[[129 126 128]
 [127 125 131]
 [130 132 121]
 [127 125 135]
 [119 117 155]]
->
[[127 125 131]
 [130 132 121]]

[[134 130 128]
 [120 129 128]
 [158 114 122]
 [142 139 128]
 [146 133 127]]
->
[[120 129 128]
 [158 114 122]]

[[127 142 124 122]
 [126 134 134 117]
 [137 105 120 128]
 [121 124 128 126]]
->
[[126 134 134]
 [137 105 120]]

[[104 113 123 126 135]
 [138 115 139 130 130]
 [127 139 123 121 126]
 [116 119 135 127 126]
 [121 124 129 133 119]]
->
[[138 115 139]
 [127 139 123]]

[[150 105 112]
 [148 110 118]
 [127 121 118]
 [135 110 108]
 [152 116 129]]
->
[[148 110 118]
 [127 121 118]]

[[126 114 152]
 [141 108 149]
 [101 135 129]
 [134 108 116]
 [143 135 154]]
->
[[141 108 149]
 [101 135 129]]
---
[[145 117 128 143 126 150]
 [105 136 121 115 122 110]
 [136 147 114 125 131 105]
 [152 123 132 141 134 144]]
->
[[152 123 132 141 134 144]
 [145 117 128 143 126 150]
 [105 136 121 115 122 110]
 [136 147 114 125 131 105]]

[[121 123 136 139 138 150 128 134 112 121 125 147 110]
 [146 116 115 107 116 127 122 124 109 136 119 122 116]
 [125 137 117 150 122 143 115 121 112 129 125 122 127]
 [141 138 119 117 124 115 125 128 125 113 139 118 139]
 [102 111 148 126 141 128 128 142 128 123 115 117 123]]
->
[[102 111 148 126 141 128 128 142 128 123 115 117 123]
 [121 123 136 139 138 150 128 134 112 121 125 147 110]
 [141 138 119 117 124 115 125 128 125 113 139 118 139]
 [125 137 117 150 122 143 115 121 112 129 125 122 127]
 [146 116 115 107 116 127 122 124 109 136 119 122 116]]

[[ 98 131 127]
 [101 131 134]
 [103 123 124]
 [100 125 131]]
->
[[101 131 134]
 [100 125 131]
 [ 98 131 127]
 [103 123 124]]

[[124 128 122 132 107 122 133 126 128 124 133]
 [123 120 117 128 139 117 125 129 122 123 124]
 [133 135 130 112 112 132 113 101 134 133 109]
 [133 134 139 137 113 139 139 138 132 133 142]
 [122 127 116 118 114 117 118 111 127 122 115]
 [121 119 115 127 124 115 125 126 122 121 125]]
->
[[133 134 139 137 113 139 139 138 132 133 142]
 [133 135 130 112 112 132 113 101 134 133 109]
 [124 128 122 132 107 122 133 126 128 124 133]
 [123 120 117 128 139 117 125 129 122 123 124]
 [122 127 116 118 114 117 118 111 127 122 115]
 [121 119 115 127 124 115 125 126 122 121 125]]

[[126 125 113 150 137 102 124 132 111 140 114 111 115 118 125 116]
 [130 127 114 157 144 101 127 137 111 145 115 111 117 122 130 117]]
->
[[130 127 114 157 144 101 127 137 111 145 115 111 117 122 130 117]
 [126 125 113 150 137 102 124 132 111 140 114 111 115 118 125 116]]

[[113 128 149 124 132 112]
 [134 136 110 138 136 133]
 [125 113 132 130 112 138]
 [127 131 120 130 118 128]
 [123 122 117 133 129 130]
 [129 136 130 133 123 133]
 [136 131 128 144 134 116]
 [121 120 136 137 147 142]
 [131 136 124 105 119 144]
 [137 121 113 118 114 109]
 [138 118 111 112 126 118]]
->
[[113 128 149 124 132 112]
 [121 120 136 137 147 142]
 [125 113 132 130 112 138]
 [129 136 130 133 123 133]
 [136 131 128 144 134 116]
 [131 136 124 105 119 144]
 [127 131 120 130 118 128]
 [123 122 117 133 129 130]
 [137 121 113 118 114 109]
 [138 118 111 112 126 118]
 [134 136 110 138 136 133]]

[[138 148 105 135]
 [113 154 127 140]
 [142 125 146 151]]
->
[[142 125 146 151]
 [113 154 127 140]
 [138 148 105 135]]

[[127 120 125 126 126 129 129 132 123 130]
 [123 104 134 118 114 136 129 141 134 129]
 [126 110 116 127 126 148 141 146 123 144]
 [125 120 128 123 122 131 133 134 128 133]
 [124 104 121 122 120 137 139 142 122 142]
 [125 108 120 126 124 147 142 146 124 145]
 [116 120 111 115 123 140 122 147 134 128]
 [126 105 131 125 114 146 117 146 131 128]]
->
[[123 104 134 118 114 136 129 141 134 129]
 [126 105 131 125 114 146 117 146 131 128]
 [125 120 128 123 122 131 133 134 128 133]
 [127 120 125 126 126 129 129 132 123 130]
 [124 104 121 122 120 137 139 142 122 142]
 [125 108 120 126 124 147 142 146 124 145]
 [126 110 116 127 126 148 141 146 123 144]
 [116 120 111 115 123 140 122 147 134 128]]
---
[[113 120 116 134]
 [128 128 128 128]
 [128 128 128 128]
 [113 120 116 135]
 [151 140 147 120]]
->
[[128 128]
 [128 128]]

[[119 121 131 132]
 [122 134 136 126]
 [127 103 112 133]
 [113 115 114 121]
 [139 117 114 114]]
->
[[134 136]
 [103 112]]

[[143 120 110]
 [124 131 134]
 [111 132 145]
 [107 135 151]]
->
[[131 134]
 [132 145]]

[[145 133 123 121 143]
 [113 102 111 111 122]
 [149 112 147 112 135]
 [130 139 112 118 115]]
->
[[102 111]
 [112 147]]

[[143 140 123 139 149]
 [119 136 121 124 134]
 [154 126 122 125 145]
 [134 136 138 134 144]
 [123 140 131 130 117]]
->
[[136 121]
 [126 122]]

[[121 103 104 141 146]
 [122 145 119 140 117]
 [134 128 136 131 119]]
->
[[145 119]
 [128 136]]

[[135 131 106 111 128]
 [127 129 152 141 144]
 [116 129 113 135 114]
 [127 128 143 138 111]
 [111 125  98 148 137]]
->
[[129 152]
 [129 113]]
